Here is a tiny trained network, its code and every weight. The questions are about switching its units off for an input and a class, where a switched-off unit gives its printed mean instead of its output.

import numpy as np


def w(rows, s, z=0):
    codes = np.array(rows[::2]) - 128.0
    scale = np.full(codes.shape[1], s)
    scale[-1] = z or s
    return codes * scale


def f(y):
    return y / 2 * (1 + np.tanh(0.7978845608 * (y + 0.044715 * y**3)))


def log_softmax(a):
    a = a - a.max(-1, keepdims=True)
    return a - np.log(np.exp(a).sum(-1, keepdims=True))


def net(x, mask):
    res = np.array(x, float).reshape(1, 8) / 4 @ E
    y = f(res @ A[0][:, :-1].T + A[0][:, -1])
    res = res + np.where(mask, y, B[0][:, -1]) @ B[0][:, :-1]
    return log_softmax(res[-1] @ U[:, :-1].T + U[:, -1])


A, B = {}, {}
E = w([
[126,134,122,137,122,132,121,133],'x0',
[125,127,210,209,60,77,186,165],'x1',
[123,131,127,135,126,133,119,138],'x2',
[255,221,132,117,150,105,99,177],'x3',
[130,134,119,131,122,129,130,121],'x4',
[134,120,130,123,135,123,137,117],'x5',
[127,124,130,134,133,130,123,132],'x6',
[136,67,102,108,84,35,46,111],'x7',
],0.013)
A[0] = w([
[165,163,109,150,184,152,160,117,135],'n1',
[119,138,58,68,176,178,80,111,255],'n2',
[73,84,130,86,112,99,112,108,187],'n3',
[15,113,135,159,145,253,230,81,216],'n4',
[122,142,210,205,48,43,204,156,149],'n5',
[58,45,78,155,100,70,93,95,124],'n6',
[210,212,155,142,173,190,182,156,143],'n7',
[199,178,122,105,121,50,77,113,73],'n8',
[188,124,125,123,111,31,47,134,54],'n9',
[152,162,153,125,136,169,144,133,99],'n10',
[89,64,123,147,100,121,118,80,99],'n11',
[132,114,83,111,115,142,113,118,113],'n12',
],0.015,0.0081)
B[0] = w([
[171,192,85,138,133,139,74,158,165],'n1',
[154,47,75,44,134,192,63,115,219],'n2',
[33,110,78,133,132,125,121,102,180],'n3',
[172,5,126,122,134,93,184,223,252],'n4',
[166,212,159,227,37,112,159,160,243],'n5',
[107,167,121,141,99,137,74,44,202],'n6',
[116,241,193,74,205,132,122,71,211],'n7',
[149,67,148,122,147,133,167,195,192],'n8',
[134,36,108,140,120,103,190,175,192],'n9',
[103,185,98,133,119,172,114,145,154],'n10',
[138,171,135,141,75,154,112,93,175],'n11',
[99,97,142,137,155,107,148,94,148],'n12',
],0.02,0.029)
U = w([
[146,49,81,89,187,130,136,200,161],'0',
[148,117,143,185,124,61,205,218,179],'1',
[22,118,82,109,149,146,67,21,125],'2',
[79,178,114,200,51,107,93,54,2],'3',
[150,190,114,75,197,195,56,107,116],'4',
[107,254,170,174,171,107,148,119,154],'5',
],0.0084,0.0023)

Each question gives the input, the list of numbers given to net, and the class t.
The units are the neurons (one row each of A and B). Each row of codes is followed by its name. A weight is (code - 128) times the scale printed after its matrix; where a second scale follows, it is the last column's (A, B and U).
mask holds one flag per neuron, in row order. A switched-off neuron (its flag False) gives its mean, the last column of its row in B, instead of its output. The means were averaged over made-up inputs and are rounded, as every weight is.
A unit's drop is (log p(t) with every unit on - log p(t) with that unit switched off) / (log p(t) with every unit on - log p(t) with every unit switched off).
most important unit: the unit with the biggest drop
top k neurons: the k neurons with the biggest drops, biggest first
drop when u is switched off: that unit's drop, to one decimal
input [-3,0,7,6,0,4,8,5], class 0: most important unit	n5
input [-5,8,8,8,8,1,-5,0], class 5: top 2 neurons	(n7; n4)
input [2,0,-5,1,-4,8,-5,4], class 0: top 3 neurons	(n5; n7; n9)
input [4,1,1,-1,3,0,4,2], class 3: top 2 neurons	(n4; n2)
input [-2,-1,-8,0,-5,-1,-1,-7], class 0: top 3 neurons	(n4; n5; n6)
input [5,0,4,-8,8,6,-1,-1], class 0: top 2 neurons	(n4; n5)
input [0,2,7,0,-2,-5,3,6], class 3: top 2 neurons	(n4; n6)
input [-6,1,-4,8,7,8,-2,-7], class 5: top 2 neurons	(n2; n7)
input [-6,-2,-8,1,-4,-4,5,-5], class 4: top 2 neurons	(n7; n9)
input [5,0,4,1,-2,-3,-6,-6], class 4: top 2 neurons	(n7; n5)
input [-8,2,-2,2,-3,-4,2,-4], class 5: drop when n2 is switched off	0.1
input [3,-1,-8,-4,-1,7,6,5], class 2: drop when n5 is switched off	0.5
input [2,-5,7,-1,-6,-5,-6,5], class 2: drop when n4 is switched off	0.4
input [1,1,7,-4,-4,1,6,6], class 3: most important unit	n2
